[[125 129 129 128 126]
 [150 110 113 120 129]
 [152 121 110 133 123]]: 123

[[106 131 120 104]
 [115 136 123 121]
 [117 121 113 125]]: 125

[[126 118 143 136 136 130 128]
 [120 127 110 115 105 127 120]
 [125 119 136 137 135 119 131]]: 131

[[153 149 106 152 108 152]
 [115 105 153 152 133 105]
 [104 109 155 122 101 103]]: 103

[[118 138 119 106]
 [124 116 129 143]
 [138 125 125 121]]: 121

[[111 129 106 145]
 [122 132 142 117]
 [136 108 127 116]]: 116

[[123 125 130 123 124]
 [132 125 134 152 127]
 [123 130 126 153 128]]: 128
---
[111 154 118 133] -> 111
[146 121 115 132 134  98] -> 146
[143 148 153 131] -> 143
[115 151 144 125 128] -> 115
[114 117 133 129 106 115] -> 114
[126 131 151 130 136 124] -> 126
[112 140 136 149] -> 112
---
[118 104 156 114] out 118
[129 155 114 120 142 121 124] out 129
[136 118  98 142 121 104] out 136
[115  99 136 129 113] out 115
[133 156 114 153] out 133
[123 116 101 133 103] out 123
[112 134 139 128 128 157] out 112
[100 130 135 156 143 117] out 100
[141 138 156 150 127 114 127] out 141
[128 131 120 139 147 151] out 128
---
[[131 134 125 123 132 123 131 108 101 123 112 118 130 125 122]
 [117 110 135 137 134 113 130 146 117 124 131 144 128 106 112]
 [141 131 134 126 119 118 127 145 112 126 127 131 131 121 131]
 [133 132 132 127 124 125 127 136 130 123 117 152 129 142 137]
 [140 129 131 151 133 135 124 133 132 135 137 118 131 125 121]
 [141 131 144 125 129 127 138 127 134 136 129 127 124 117 122]
 [124 142 139 104 125 118 138 107 113 143 115 134 132 118 137]
 [129 129 140 117 132 138 136 138 132 147 133 123 130 119 124]
 [138 139 130 133 125 115 119 110 122 131 123 139 142 123 141]
 [126 148 112 139 138 129 117 123 103 110 118 119 135 135 136]
 [117 118 121 116 116 119 131 126 117 124 131 116 120 123 124]
 [120 100 115 130 130 156 119 139 156 137 142 121 133 146 117]] out 117

[[131 131 138 118 131 116 143 119]
 [117 118 134 125 115 132 142 132]
 [128 139 116 129 121 121 150 132]
 [120 122 108 123 132 136 142 121]
 [136 127 124 134 117 136 138 133]
 [136 126 128 118 118 120 138 118]
 [130 132 115 135 135 129 125 115]
 [124 133 126 129 116 124 125 124]
 [141 126 124 142 116 126 140 121]
 [127 121 115 147 116 120 127 127]
 [116 132 125 123 124 129 119 136]
 [141 138 125 119 133 126 149 122]] out 117

[[118 136 117 127 125 130 130 136 118 117 138 124 122 126 128 127]
 [141 131 139 127 129 139 138 132 123 137 131 125 111 142 132 118]
 [121 136 125 118 133 139 130 142 143 119 120 111 120 125 142 122]
 [124 126 140 141 117 113 133 137 121 140 135 129 139 119 137 139]
 [118 123 128 134 126 127 127 134 137 127 136 129 132 128 116 127]
 [125 110 122 143 140 130 129 129 129 128 137 137 133 115 124 129]
 [132 121 132 128 126 120 119 120 128 137 116 114 121 124 122 133]
 [121 123 125 132 122 122 125 117 135 138 127 128 129 123 129 142]
 [132 121 130 133 132 124 134 124 118 130 124 134 130 118 130 131]
 [124 120 115 119 135 132 135 135 104 121 126 132 128 121 130 131]] out 141

[[130 139 135 136 121 139 141 132 129 132 129 136 120 137]
 [133 110 129 136 124 121 128 116 123 132 118 134 130 109]
 [128 141 134 134 120 137 139 132 129 133 129 134 120 142]
 [131 110 120 121 151 117 111 126 129 113 129 119 142 107]
 [135 126 126 137 117 134 132 129 129 132 112 137 124 123]
 [133 112 142 144 126 123 136 114 121 132 126 138 128 110]] out 133

[[119 155 119 152 129 125 113 129 117]
 [119 119 110 119 110 125 149 138 152]
 [119 110 119 111 129 149 132 152 121]
 [127 148 119 119 111 125 107 139 139]
 [150 119 119 110 129 108 133 143 125]
 [111 154 126 140 136 125 123 116 121]
 [112 119 152 119 152 125 132 111 121]
 [112 119 151 119 153 125 132 111 121]
 [119 116 119 119 124 157 132 150 123]
 [119 119 119 157 129 150 132 131 114]
 [119 110 119 108 133 143 132 150 121]
 [140 119 119 114 129 108 149 138 136]] out 119

[[138 125 125 126 130 133 129 124 118 134 129 131 130 138 127]
 [140 125 130 128 123 126 122 130 119 139 128 127 132 126 126]
 [131 131 125 127 135 126 131 135 121 129 125 127 142 122 123]
 [129 129 126 127 127 126 128 131 121 129 126 127 131 122 124]
 [124 128 145 131 120 126 141 123 118 136 132 141 117 120 130]
 [122 146 134 139 130 128 143 128 118 143 133 126 133 121 125]
 [120 126 128 125 117 126 127 131 128 123 143 125 126 132 133]
 [125 133 132 132 126 126 138 126 119 136 130 129 124 121 126]
 [122 126 130 126 119 126 131 125 121 127 138 128 121 128 132]
 [119 126 128 124 116 125 126 133 133 122 151 124 127 139 137]
 [120 127 128 126 118 126 126 132 126 125 141 124 130 131 131]
 [119 126 127 125 117 126 126 132 129 123 147 124 129 137 134]] out 140
